Below are the code and all the weights of a small trained network. Each question names an input and a target symbol and asks about switching units off, where a switched-off unit gives its printed mean instead of its output.

import numpy as np


def w(rows, s, z=0):
    codes = np.array(rows[::2]) - 128.0
    scale = np.full(codes.shape[1], s)
    scale[-1] = z or s
    return codes * scale


def norm(h):
    return h / np.sqrt((h * h).mean(-1, keepdims=True) + 1e-5)


def f(y):
    return y / 2 * (1 + np.tanh(0.7978845608 * (y + 0.044715 * y**3)))


def softmax(a):
    e = np.exp(a - a.max(-1, keepdims=True))
    return e / e.sum(-1, keepdims=True)


def log_softmax(a):
    a = a - a.max(-1, keepdims=True)
    return a - np.log(np.exp(a).sum(-1, keepdims=True))


def net(x, mask):
    ids = ['βεηλμπφψ'.index(c) for c in x.split()]
    T = len(ids)
    res = E[ids] + P[:T]
    u = 0
    for l in range(3):
        q, k, v = (norm(res) @ M[l].T for M in (Q, K, V))
        z = softmax(np.where(np.tri(T) > 0, q @ k.T / 3**0.5, -1e9)) @ v
        res = res + np.where(mask[u], z, O[l][:, -1]) @ O[l][:, :-1]
        u += 1
        y = f(norm(res) @ A[l][:, :-1].T + A[l][:, -1])
        res = res + np.where(mask[u : u + 4], y, B[l][:, -1]) @ B[l][:, :-1]
        u += 4
    return log_softmax(norm(res)[-1] @ U[:, :-1].T + U[:, -1])


Q, K, V, O, A, B = {}, {}, {}, {}, {}, {}
E = w([
[180,130,214,167],'β',
[172,56,56,216],'ε',
[44,18,72,84],'η',
[199,171,207,142],'λ',
[102,139,233,1],'μ',
[142,149,48,91],'π',
[204,77,112,80],'φ',
[10,97,113,168],'ψ',
],0.02)
P = w([
[2,112,106,116],'0',
[33,96,117,109],'1',
[56,119,106,114],'2',
[99,141,121,132],'3',
[139,145,134,141],'4',
[176,137,133,137],'5',
],0.0074)
Q[0] = w([
[172,156,78,246],'0.h1',
[153,192,236,158],'0.h1',
[126,242,173,119],'0.h1',
],0.013)
K[0] = w([
[196,96,112,173],'0.h1',
[97,146,163,195],'0.h1',
[44,246,99,220],'0.h1',
],0.012)
V[0] = w([
[8,255,120,204],'0.h1',
[103,11,197,93],'0.h1',
[183,146,89,28],'0.h1',
],0.0043)
O[0] = w([
[183,29,143,81,2],'0.h1',
[254,128,157,52,227],'0.h1',
[246,131,171,65,158],'0.h1',
],0.0098,0.0021)
A[0] = w([
[197,100,134,88,53],'0.n1',
[86,230,100,162,69],'0.n2',
[162,186,74,117,82],'0.n3',
[7,127,156,177,2],'0.n4',
],0.011,0.0064)
B[0] = w([
[155,163,92,148,171],'0.n1',
[170,158,149,59,128],'0.n2',
[66,121,121,93,209],'0.n3',
[9,216,112,128,247],'0.n4',
],0.014,0.0012)
Q[1] = w([
[150,163,126,122],'1.h1',
[108,170,142,255],'1.h1',
[187,40,76,144],'1.h1',
],0.0095)
K[1] = w([
[140,237,186,82],'1.h1',
[129,10,255,76],'1.h1',
[8,156,197,139],'1.h1',
],0.0067)
V[1] = w([
[57,162,144,156],'1.h1',
[121,184,137,158],'1.h1',
[92,255,131,110],'1.h1',
],0.0079)
O[1] = w([
[10,7,9,82,25],'1.h1',
[20,213,68,133,4],'1.h1',
[51,133,3,123,107],'1.h1',
],0.0042,0.00044)
A[1] = w([
[84,93,91,136,122],'1.n1',
[186,153,84,89,1],'1.n2',
[119,250,166,106,139],'1.n3',
[117,84,181,100,222],'1.n4',
],0.015,0.0075)
B[1] = w([
[109,94,28,156,188],'1.n1',
[2,146,143,226,144],'1.n2',
[204,52,90,101,253],'1.n3',
[191,81,30,24,249],'1.n4',
],0.0088,0.0063)
Q[2] = w([
[203,101,2,108],'2.h1',
[155,190,150,145],'2.h1',
[215,176,19,64],'2.h1',
],0.013)
K[2] = w([
[123,247,153,109],'2.h1',
[153,129,118,98],'2.h1',
[153,251,108,127],'2.h1',
],0.019)
V[2] = w([
[166,254,32,199],'2.h1',
[93,227,46,5],'2.h1',
[208,153,102,118],'2.h1',
],0.0094)
O[2] = w([
[48,131,6,72,190],'2.h1',
[125,220,92,94,253],'2.h1',
[194,89,22,94,199],'2.h1',
],0.016,0.0067)
A[2] = w([
[47,220,156,77,132],'2.n1',
[145,36,190,150,2],'2.n2',
[253,152,162,52,116],'2.n3',
[112,143,122,16,101],'2.n4',
],0.014,0.0042)
B[2] = w([
[3,104,109,213,194],'2.n1',
[67,101,168,118,142],'2.n2',
[64,184,116,184,255],'2.n3',
[183,170,188,80,228],'2.n4',
],0.014,0.0087)
U = w([
[96,112,234,181,171],'β',
[150,43,76,204,147],'ε',
[131,60,55,55,58],'η',
[211,157,158,158,197],'λ',
[136,77,224,80,253],'μ',
[8,155,124,137,166],'π',
[114,191,21,89,9],'φ',
[9,46,152,170,116],'ψ',
],0.013,0.0068)

Each question gives the input, a string of symbols that net reads in full, and the target symbol t.
The units are the heads (3 rows each of Q, K, V and O) and the neurons (one row each of A and B). Each row of codes is followed by its name. A weight is (code - 128) times the scale printed after its matrix; where a second scale follows, it is the last column's (O, A, B and U).
mask holds one flag per unit, layer by layer, with each layer's heads first. A switched-off unit (its flag False) gives its mean, the last column of its rows in O or B, instead of its output. The means were averaged over made-up inputs and are rounded, as every weight is.
A unit's drop is (log p(t) with every unit on - log p(t) with that unit switched off) / (log p(t) with every unit on - log p(t) with every unit switched off).
The circuit of an input: a set's keep is (log p(t) with only the set's units on - log p(t) with every unit switched off) / (log p(t) with every unit on - log p(t) with every unit switched off). Starting from the 12 units with the biggest drops (on a tie, the unit counted first), units are removed one at a time, each time the one whose removal leaves the highest keep (on an exact tie, the one counted first), for as long as the keep stays at least 0.8.
circuit, biggest first: the units of the circuit, biggest drop first
most important unit: the unit with the biggest drop
top k neurons: the k neurons with the biggest drops, biggest first
k most important neurons of layer l: the k neurons of layer l with the biggest drops, biggest first
input μ ε φ ψ ψ φ, target π: most important unit : 1.h1
input ε π β ε ψ ε, target π: circuit, biggest first : 2.h1, 0.n4
input η ε λ ε λ ψ, target ψ: circuit, biggest first : 2.h1, 1.n4
input μ ψ ψ ψ λ λ, target π: top 2 neurons : 2.n3, 0.n4
input μ β λ, target λ: circuit, biggest first : 2.h1, 1.n3
input ε ε λ ψ η β, target β: circuit, biggest first : 2.h1, 1.n3, 0.h1
input β λ β λ β, target ε: top 3 neurons : 1.n4, 2.n4, 1.n2
input λ β β φ η λ, target η: circuit, biggest first : 2.h1, 0.n1, 1.n3
input π ψ β, target π: top 4 neurons : 1.n4, 1.n3, 2.n3, 2.n1
input φ λ μ λ ψ λ, target π: circuit, biggest first : 0.n4, 2.h1, 0.h1
input β π λ, target λ: top 4 neurons : 0.n3, 0.n4, 2.n1, 1.n1
input ε μ λ ε φ μ, target η: circuit, biggest first : 2.h1, 1.n4
input ψ ψ λ λ μ μ, target μ: circuit, biggest first : 0.h1, 2.h1
input μ π ε μ ε, target λ: most important neuron of layer 0 : 0.n3
input ψ π β λ φ μ, target η: circuit, biggest first : 1.n4, 2.h1
input μ φ ε φ β, target η: 2 most important neurons of layer 0 : 0.n1, 0.n2
input ε π φ ε β, target η: top 2 neurons : 1.n4, 0.n1
input λ λ ε λ λ, target ε: 2 most important neurons of layer 2 : 2.n4, 2.n3
input ψ ε ψ, target ψ: 3 most important neurons of layer 2 : 2.n1, 2.n3, 2.n4
input λ λ ε ψ ε, target π: top 2 neurons : 0.n4, 1.n3
input λ λ π π, target π: top neuron : 1.n3
input ε φ λ, target η: 2 most important neurons of layer 0 : 0.n1, 0.n2
input π ψ λ μ, target μ: 3 most important neurons of layer 0 : 0.n4, 0.n1, 0.n3
input λ λ μ, target λ: top 2 neurons : 1.n4, 2.n3
